Here is a tiny trained network, its code and every weight. The questions are about switching its units off for an input and a class, where a switched-off unit gives its printed mean instead of its output.

import numpy as np


def w(rows, s, z=0):
    codes = np.array(rows[::2]) - 128.0
    scale = np.full(codes.shape[1], s)
    scale[-1] = z or s
    return codes * scale


def norm(h):
    return h / np.sqrt((h * h).mean(-1, keepdims=True) + 1e-5)


def f(y):
    return np.maximum(y, 0)


def log_softmax(a):
    a = a - a.max(-1, keepdims=True)
    return a - np.log(np.exp(a).sum(-1, keepdims=True))


def net(x, mask):
    res = np.array(x, float).reshape(1, 2) / 4 @ E
    u = 0
    for l in range(2):
        y = f(norm(res) @ A[l][:, :-1].T + A[l][:, -1])
        res = res + np.where(mask[u : u + 4], y, B[l][:, -1]) @ B[l][:, :-1]
        u += 4
    return log_softmax(norm(res)[-1] @ U[:, :-1].T + U[:, -1])


A, B = {}, {}
E = w([
[101,184,105,175,16,25,160,26,61],'x0',
[26,14,253,77,43,166,84,76,128],'x1',
],0.0054)
A[0] = w([
[244,178,74,196,239,133,153,205,129,227],'0.n0',
[231,218,29,193,240,133,199,228,161,2],'0.n1',
[112,195,51,99,84,110,208,113,88,120],'0.n2',
[99,1,206,141,187,188,20,155,200,71],'0.n3',
],0.0075,0.005)
B[0] = w([
[202,78,131,169,113,85,145,135,15,248],'0.n0',
[209,110,101,126,58,122,5,110,138,233],'0.n1',
[112,138,84,89,186,100,158,112,107,176],'0.n2',
[78,162,153,83,181,170,157,133,159,203],'0.n3',
],0.012,0.015)
A[1] = w([
[67,128,125,2,85,148,144,70,215,151],'1.n0',
[231,188,44,229,123,88,117,134,78,235],'1.n1',
[146,38,246,73,91,184,38,172,153,142],'1.n2',
[144,97,194,171,217,119,233,223,85,3],'1.n3',
],0.0088,0.0048)
B[1] = w([
[222,125,91,176,118,127,95,155,116,196],'1.n0',
[62,149,163,135,130,179,137,128,198,252],'1.n1',
[54,179,117,88,150,125,192,165,186,190],'1.n2',
[119,3,174,109,74,77,160,97,83,142],'1.n3',
],0.012,0.015)
U = w([
[44,33,226,152,88,198,120,46,183,6],'0',
[113,124,191,79,195,233,151,246,213,185],'1',
[132,173,93,178,36,114,200,202,195,80],'2',
[26,238,53,200,78,33,191,27,158,221],'3',
[71,25,236,33,200,97,237,175,30,87],'4',
[43,38,185,59,156,74,20,62,132,1],'5',
[247,74,74,240,48,49,61,57,2,235],'6',
],0.011,0.0074)

Each question gives the input, the list of numbers given to net, and the class t.
The units are the neurons (one row each of A and B). Each row of codes is followed by its name. A weight is (code - 128) times the scale printed after its matrix; where a second scale follows, it is the last column's (A, B and U).
mask holds one flag per neuron, layer by layer. A switched-off neuron (its flag False) gives its mean, the last column of its row in B, instead of its output. The means were averaged over made-up inputs and are rounded, as every weight is.
A unit's drop is (log p(t) with every unit on - log p(t) with that unit switched off) / (log p(t) with every unit on - log p(t) with every unit switched off).
The circuit of an input: a set's keep is (log p(t) with only the set's units on - log p(t) with every unit switched off) / (log p(t) with every unit on - log p(t) with every unit switched off). Starting from all 8 units, units are removed one at a time, each time the one whose removal leaves the highest keep (on an exact tie, the one counted first), for as long as the keep stays at least 0.8.
circuit, biggest first: the units of the circuit, biggest drop first
k most important neurons: the k neurons with the biggest drops, biggest first
k most important neurons of layer l: the k neurons of layer l with the biggest drops, biggest first
drop when u is switched off: that unit's drop, to one decimal
input [-7,-4], class 6: circuit, biggest first : (0.n0)
input [4,0], class 3: 2 most important neurons : (0.n0, 0.n3)
input [4,8], class 2: 3 most important neurons : (0.n0, 1.n2, 1.n0)
input [7,8], class 3: 2 most important neurons of layer 0 : (0.n2, 0.n0)
input [6,7], class 3: 3 most important neurons of layer 0 : (0.n2, 0.n0, 0.n3)
input [-5,1], class 4: 2 most important neurons of layer 1 : (1.n3, 1.n1)
input [5,-4], class 3: 3 most important neurons : (1.n1, 1.n0, 0.n2)
input [3,7], class 1: 3 most important neurons : (0.n0, 1.n2, 0.n2)
input [3,1], class 3: 2 most important neurons : (0.n3, 0.n0)
input [-6,0], class 4: 2 most important neurons of layer 0 : (0.n1, 0.n3)
input [5,8], class 2: 2 most important neurons of layer 0 : (0.n0, 0.n2)
input [2,6], class 1: 2 most important neurons : (0.n0, 1.n2)
input [5,0], class 3: 2 most important neurons of layer 0 : (0.n0, 0.n3)
input [8,-5], class 3: circuit, biggest first : (1.n1)
input [4,5], class 3: 2 most important neurons of layer 0 : (0.n2, 0.n3)
input [-8,-4], class 6: 2 most important neurons : (0.n0, 0.n1)
input [0,1], class 1: 2 most important neurons of layer 0 : (0.n0, 0.n3)
input [1,5], class 1: drop when 1.n0 is switched off : 0.0
input [1,8], class 1: drop when 0.n0 is switched off : 1.2
input [0,7], class 1: drop when 0.n0 is switched off : 1.6
input [-1,2], class 1: drop when 0.n0 is switched off : 2.6
input [8,2], class 3: most important neuron of layer 0 : (0.n3)
